What each symbol does to the nodes:
j830: i>j738, r>j582, l>j132
j543: i>j258, r>j132, l>j582
j483: i>j668, r>j612, l>j812
j132: i>j830, r>j543, l>j776
j252: i>j418, r>j855, l>j248
j776: i>j132, r>j258, l>j956
j853: i>j362, r>j348, l>j138
j959: i>j473, r>j914, l>j268
j473: i>j963, r>j64, l>j959
j220: i>j590, r>j643, l>j688
j833: i>j893, r>j424, l>j825
j855: i>j343, r>j252, l>j339
j600: i>j138, r>j795, l>j121
j914: i>j121, r>j959, l>j64
j121: i>j600, r>j268, l>j914
j429: i>j348, r>j362, l>j264
j339: i>j855, r>j418, l>j558
j238: i>j825, r>j956, l>j258
j657: i>j582, r>j738, l>j233
j573: i>j795, r>j138, l>j348
j138: i>j853, r>j573, l>j600
j449: i>j612, r>j668, l>j934
j264: i>j429, r>j934, l>j668
j668: i>j264, r>j449, l>j483
j582: i>j543, r>j830, l>j657
j643: i>j233, r>j220, l>j963
j64: i>j914, r>j473, l>j590
j825: i>j833, r>j761, l>j238
j963: i>j643, r>j590, l>j473
j558: i>j339, r>j812, l>j612
j343: i>j79, r>j248, l>j855
j79: i>j424, r>j893, l>j343
j612: i>j558, r>j483, l>j449
j688: i>j220, r>j233, l>j738
j812: i>j483, r>j558, l>j418
j590: i>j64, r>j963, l>j220
j418: i>j812, r>j339, l>j252
j956: i>j776, r>j238, l>j761
j893: i>j248, r>j79, l>j833
j268: i>j959, r>j121, l>j795
j795: i>j268, r>j600, l>j573
j424: i>j761, r>j833, l>j79
j258: i>j238, r>j776, l>j543
j348: i>j573, r>j853, l>j429
j761: i>j956, r>j825, l>j424
j934: i>j449, r>j264, l>j362
j248: i>j252, r>j343, l>j893
j362: i>j934, r>j429, l>j853
j233: i>j657, r>j688, l>j643
j738: i>j688, r>j657, l>j830

The rows follow the links: the fewer symbols apart two nodes are, the more alike their rows tend to be.

Each row is also shifted at random along 4 hidden directions that mean nothing.

Some nodes, each with a row of numbers:
j132: 14 -12 -6 0 13 18 12 5 21 -14 17 -8 -16 6 -1 8 -12 -11 6 -10 -16 3 14 -9 3 -3 -27 -13 -12 5 -3 1 -18 -12 -14 11
j582: 16 21 -7 -10 -6 19 4 8 -6 -11 -23 -14 2 8 20 -47 -12 -30 0 -4 -22 -28 9 -9 -9 8 17 35 19 -8 -10 19 1 6 36 4
j483: 1 -27 8 2 6 8 -4 -14 18 8 9 7 13 -7 6 -4 11 -16 -6 13 -1 -2 -14 5 23 6 7 -18 -12 2 21 -14 9 -12 5 10
j914: 48 -27 -1 -8 -9 -9 -12 -7 -5 21 3 11 11 -2 -16 7 17 -6 -9 14 0 5 0 -14 15 12 6 19 -7 -4 12 -13 9 27 -15 7
j348: -1 -3 7 -1 2 -7 -15 -12 3 18 -7 13 11 -10 -14 5 21 13 -7 12 12 6 -12 6 5 -4 16 10 -8 0 7 -8 15 11 2 -2
j64: 20 -30 8 2 -7 -1 -2 -10 1 8 7 3 18 -3 15 -14 9 -26 -8 18 -3 -8 -13 1 24 16 12 -16 3 -1 24 -14 11 -4 7 9
j543: 3 13 -18 -14 -8 8 1 17 -14 -1 -14 -8 -14 9 -14 -13 -8 -6 3 -11 -21 -7 31 -27 -16 3 -5 53 6 -7 -20 17 -13 33 -1 5
j424: -10 17 -8 0 1 4 10 12 -6 -15 0 -11 -16 10 1 1 -17 3 7 -15 -8 0 15 -8 -16 -4 -16 5 8 0 -17 13 -15 0 -6 -3
j339: 14 30 -4 -4 -6 -14 -2 8 -19 -2 -12 -3 -9 6 -9 10 -7 24 2 -12 12 7 3 1 -24 -10 -3 19 9 -2 -22 9 -2 13 -7 -15
j418: 26 -31 2 1 8 7 2 -8 21 2 21 2 0 0 -1 13 3 -12 -3 2 -4 8 -3 -2 20 2 -14 -22 -17 3 13 -14 -4 -10 -16 13
j855: 2 31 2 0 -5 1 5 4 -11 -13 -16 -12 1 6 23 -24 -13 -5 1 -7 3 -14 -9 11 -15 0 13 2 20 -3 -10 12 4 -11 24 -10
j830: -23 -19 -9 1 7 9 8 8 11 -4 18 -2 -18 3 -16 19 -4 -1 6 -7 -16 9 23 -19 4 -1 -28 -3 -12 4 0 0 -19 5 -26 11
j79: 7 22 -6 0 2 -2 9 12 -6 -15 1 -10 -17 10 -1 10 -18 13 7 -18 1 5 10 -1 -21 -10 -19 0 5 1 -21 12 -14 -2 -11 -8
j258: 1 8 -12 -5 14 20 9 11 18 -11 4 -8 -21 5 -12 7 -14 1 8 -18 -17 2 24 -11 -9 -12 -23 14 -14 2 -18 11 -18 -4 -6 8
j343: 8 26 -7 -7 -10 -2 3 10 -19 -8 -18 -10 -4 10 8 -19 -13 -3 1 -9 -5 -10 7 -7 -18 3 6 27 20 -7 -18 15 -2 14 11 -8
j600: 54 -13 11 -1 10 7 -11 -19 23 12 0 9 16 -10 0 -4 16 -5 -9 11 8 0 -22 14 17 -3 17 -7 -18 1 14 -13 17 -11 14 5
j449: 20 24 6 -4 5 2 -11 -7 7 6 -18 3 7 -6 -1 -9 7 10 -4 -1 13 -3 -14 16 -7 -11 20 14 -4 -1 -8 4 14 -4 23 -7
j248: -2 -27 -12 -11 -4 10 -1 4 4 8 8 2 -3 5 -15 -1 3 -20 -2 2 -23 -1 22 -28 12 10 -10 28 -10 -4 3 -2 -9 27 -14 17
j825: 25 -11 -7 0 -7 -2 15 11 -10 -14 15 -12 -10 15 11 5 -20 -14 4 -10 -11 0 12 -11 -1 10 -23 -14 9 -1 -4 0 -17 -3 -17 4
j429: 51 -11 5 -7 3 -7 -15 -14 10 21 1 13 7 -7 -22 17 20 14 -9 8 12 15 -10 -1 8 -5 5 12 -18 1 4 -12 11 17 -13 1

The symbols that take the first to the second take the third to the fourth. What is the fourth?
Answer with the node's name.
-27 -26 -8 -6 7 20 1 2 19 4 10 1 -5 0 -13 -2 3 -19 1 1 -24 -3 19 -19 15 5 -11 15 -17 -1 6 -2 -9 8 -6 20
: 11 6 9 1 4 -5 -13 -14 7 12 -9 10 12 -11 -3 -1 16 11 -6 10 15 3 -19 14 4 -7 19 1 -6 2 6 -6 17 -1 11 -4
:: 57 14 7 1 -10 -23 -8 -7 -16 6 -6 5 10 0 4 10 4 19 -6 1 26 7 -21 17 -8 -3 11 -6 8 -2 -5 -6 13 2 -1 -16
: j761

9 -8 -4 4 -10 0 17 10 -13 -19 11 -15 -7 14 24 -10 -20 -22 4 -5 -13 -7 6 -8 0 14 -14 -20 21 0 3 3 -13 -7 -7 1
: 14 33 2 3 14 8 1 1 14 -11 -10 -4 -9 -3 1 0 -9 17 6 -13 7 -1 -4 17 -16 -19 0 -2 -5 4 -16 12 -2 -19 15 -8
:: 12 21 11 2 6 3 -10 -12 8 4 -18 2 13 -10 10 -18 9 5 -4 7 13 -7 -23 21 -2 -8 26 0 2 0 2 2 19 -12 30 -8
: j688

6 19 -6 0 18 15 11 9 19 -18 6 -10 -24 6 -7 13 -18 11 9 -22 -6 7 14 0 -15 -18 -26 -3 -12 5 -20 11 -18 -13 -9 0
: 32 -1 -13 -7 4 14 9 11 8 -10 7 -10 -17 11 -6 3 -16 -9 4 -16 -17 1 21 -16 -5 -1 -22 13 -7 -1 -14 7 -18 4 -13 8
:: 56 -31 -4 -3 -6 1 5 -2 0 1 17 -3 0 8 2 3 -2 -21 -4 4 -11 2 5 -15 15 14 -13 -7 -1 -1 11 -10 -7 9 -20 10
: j963

-41 26 -6 -4 -12 -25 -11 10 -31 12 -16 8 -5 0 -26 20 7 39 2 -4 17 12 10 -4 -24 -7 4 32 8 -4 -20 7 2 31 -14 -16
: -38 -33 3 7 -15 -11 7 1 -19 1 15 0 9 2 17 -5 2 -20 -2 15 -8 -5 0 -7 17 23 0 -26 17 0 24 -10 0 -1 -9 6
:: 8 28 4 -1 -5 -8 -5 -1 -13 0 -21 -2 6 -1 7 -15 1 10 -2 1 12 -6 -10 11 -14 -4 20 12 14 -3 -8 8 11 3 19 -14
: j418

-15 -31 3 5 4 3 4 -5 14 1 21 3 2 -2 2 12 3 -10 0 5 -4 5 -2 -2 19 4 -12 -27 -12 4 16 -13 -4 -11 -13 11
: 9 -31 2 2 1 4 -1 -7 10 7 13 5 6 -4 -2 3 9 -13 -3 11 -7 1 -1 -5 20 8 -3 -13 -10 1 18 -13 1 -1 -8 12
:: 5 -1 -6 3 -14 -7 17 13 -23 -18 9 -15 -9 16 21 -5 -22 -14 4 -8 -8 -3 10 -10 -7 12 -16 -16 25 -2 -4 6 -16 1 -13 -4
: j573

29 31 1 -3 -4 2 -1 2 -10 -7 -20 -7 1 4 13 -23 -8 -1 0 -5 1 -12 -4 7 -16 -2 15 17 15 -4 -13 13 5 0 24 -9
: -43 31 3 -1 -3 2 -4 1 -9 -3 -26 -2 8 -3 12 -28 0 1 0 0 4 -16 -8 12 -13 -3 26 17 15 -4 -7 13 12 -4 34 -9
:: -15 -21 11 14 4 -16 -2 -10 5 6 20 12 5 -9 -5 33 11 21 1 8 21 17 -16 16 12 -4 -7 -46 -12 7 16 -18 5 -19 -19 -4
: j833

14 -2 -12 -5 5 13 10 12 7 -11 8 -9 -17 10 -6 4 -15 -7 6 -15 -17 0 22 -15 -5 -2 -22 11 -7 -1 -12 7 -18 3 -11 9
: -28 -33 1 10 -15 -22 13 4 -21 -5 28 -1 -2 8 10 23 -7 -3 1 4 4 10 1 -6 10 17 -23 -44 11 2 15 -14 -11 -5 -34 -1
:: 18 -18 2 10 -2 0 20 6 -1 -22 26 -13 -7 12 27 7 -23 -17 4 -8 -4 0 -2 5 8 9 -25 -51 9 4 7 -7 -16 -30 -14 2
: j812

-25 -24 -2 8 -4 -4 16 8 -4 -12 25 -6 -8 8 11 14 -14 -10 5 -4 -7 4 8 -5 8 10 -24 -35 4 3 8 -7 -15 -14 -22 5
: 27 23 -4 8 -7 -22 13 15 -24 -19 9 -9 -18 13 4 28 -24 27 9 -21 16 13 4 6 -25 -7 -26 -24 16 2 -20 7 -16 -9 -26 -19
:: -10 24 0 0 -8 -23 -10 3 -23 9 -14 7 0 -3 -15 14 8 33 0 0 19 9 -2 2 -19 -7 8 17 8 0 -12 4 6 19 -8 -17
: j668

0 -30 -3 -2 12 9 -1 -4 24 8 20 8 -6 -4 -21 24 7 -1 0 0 -8 13 10 -11 17 -3 -19 -5 -28 4 8 -12 -9 2 -24 14
: -44 -17 -1 -4 -3 -7 -15 -7 -2 26 -4 16 9 -10 -26 8 27 10 -5 16 2 6 3 -11 10 3 11 24 -12 -2 11 -9 11 28 -9 5
:: 7 31 -6 -5 3 6 0 9 -3 -6 -15 -5 -10 3 -6 -7 -8 11 5 -12 -2 -3 10 -1 -19 -10 1 26 4 -2 -20 15 -4 6 10 -6
: j258

34 31 1 3 4 -4 4 4 -4 -12 -7 -5 -8 4 4 6 -12 19 4 -13 13 3 -5 13 -20 -12 -4 -5 6 1 -18 9 -2 -11 3 -14
: -35 3 13 10 7 -6 -8 -12 10 7 -1 12 11 -14 0 9 13 19 -1 7 21 4 -21 25 6 -10 13 -24 -10 5 10 -8 15 -22 13 -6
:: 42 10 2 -5 -5 -19 -15 -7 -10 16 -9 11 4 -4 -20 17 14 27 -5 4 20 14 -9 2 -8 -8 9 17 -3 -1 -6 -4 11 22 -11 -11
: j558

26 -28 -10 -6 -17 -6 5 7 -19 4 11 -4 -1 11 -1 -3 -3 -21 -3 5 -18 -1 17 -28 9 21 -11 12 11 -4 7 -4 -9 28 -23 9
: 49 10 -10 -7 15 19 9 7 20 -14 6 -11 -21 8 -8 6 -16 -2 5 -20 -13 5 17 -10 -10 -12 -24 10 -13 2 -20 10 -18 -3 -10 6
:: 47 9 10 -2 -6 -10 -11 -12 -6 10 -14 5 18 -5 10 -12 10 1 -10 9 16 -5 -25 17 3 1 26 3 5 -3 4 -6 21 -1 19 -8
: j914

-4 -18 -8 -2 -12 0 12 11 -14 -8 12 -9 -5 11 9 -5 -13 -21 1 -3 -16 -6 15 -18 4 16 -14 -1 11 -4 2 1 -13 8 -13 7
: 0 -24 3 -1 -2 -9 -10 -9 3 17 9 12 7 -5 -14 14 17 3 -6 13 5 10 -5 -5 15 4 1 -1 -12 1 13 -14 7 13 -16 4
:: 14 -3 14 7 18 6 -8 -18 31 7 4 12 10 -16 -3 11 14 12 -3 6 17 7 -24 26 12 -14 9 -26 -25 7 11 -12 14 -29 12 1
: j339

-26 -14 -9 -1 -9 3 11 11 -12 -8 7 -9 -7 10 8 -10 -10 -21 4 1 -20 -7 19 -20 3 15 -12 2 14 -2 3 5 -13 11 -9 7
: 39 -31 5 0 4 5 -1 -11 17 4 15 4 7 -1 5 4 5 -17 -6 8 -2 3 -10 1 22 7 -4 -20 -12 1 17 -15 3 -8 -7 10
:: 2 31 6 8 2 -6 2 2 -6 -10 -10 -4 -2 -1 11 -1 -7 18 4 -7 16 -1 -12 20 -17 -11 6 -13 10 3 -11 8 4 -17 13 -15
: j449

-7 -6 11 5 6 -6 -10 -12 11 12 1 13 11 -13 -6 11 15 15 -4 9 18 7 -18 17 9 -7 11 -16 -13 4 10 -11 13 -12 5 -3
: -29 -6 -5 3 18 28 13 6 29 -16 13 -8 -14 1 3 -2 -14 -14 9 -12 -20 -5 14 -2 5 -7 -19 -15 -15 4 -3 5 -17 -25 5 14
:: 15 18 6 -1 15 -1 -12 -8 18 9 -6 10 0 -11 -19 19 10 30 -1 -4 19 11 -12 18 -7 -22 6 3 -22 4 -9 -2 10 -9 4 -7
: j543

-15 -6 -5 3 2 10 15 10 2 -16 11 -12 -11 9 13 -6 -17 -17 6 -7 -15 -6 11 -8 0 6 -17 -13 7 0 0 6 -14 -10 -4 5
: 6 29 3 -6 5 6 -10 -4 4 5 -24 2 6 -5 -2 -16 6 7 -3 -2 6 -8 -8 10 -11 -10 22 28 -1 -3 -11 8 13 3 27 -6
:: -12 -28 1 0 4 -6 -6 -7 10 14 16 13 1 -6 -20 27 14 9 -2 8 5 16 1 -6 14 -1 -11 -8 -20 3 11 -15 -1 7 -26 6
: j258

11 23 -12 -9 9 19 3 11 10 -7 -11 -7 -16 3 -14 -7 -10 2 6 -16 -15 -4 22 -11 -16 -11 -7 36 -8 -1 -23 17 -11 8 7 4
: 17 -19 -7 -3 -18 -2 13 9 -20 -9 9 -12 0 15 19 -14 -14 -30 -1 -1 -17 -10 10 -17 5 22 -9 -3 20 -5 5 0 -10 8 -7 6
:: 0 -31 3 4 2 0 2 -6 9 5 19 6 4 -5 -3 14 6 -7 0 8 -2 6 -2 -2 19 6 -9 -23 -11 4 18 -14 -2 -7 -15 9
: j138

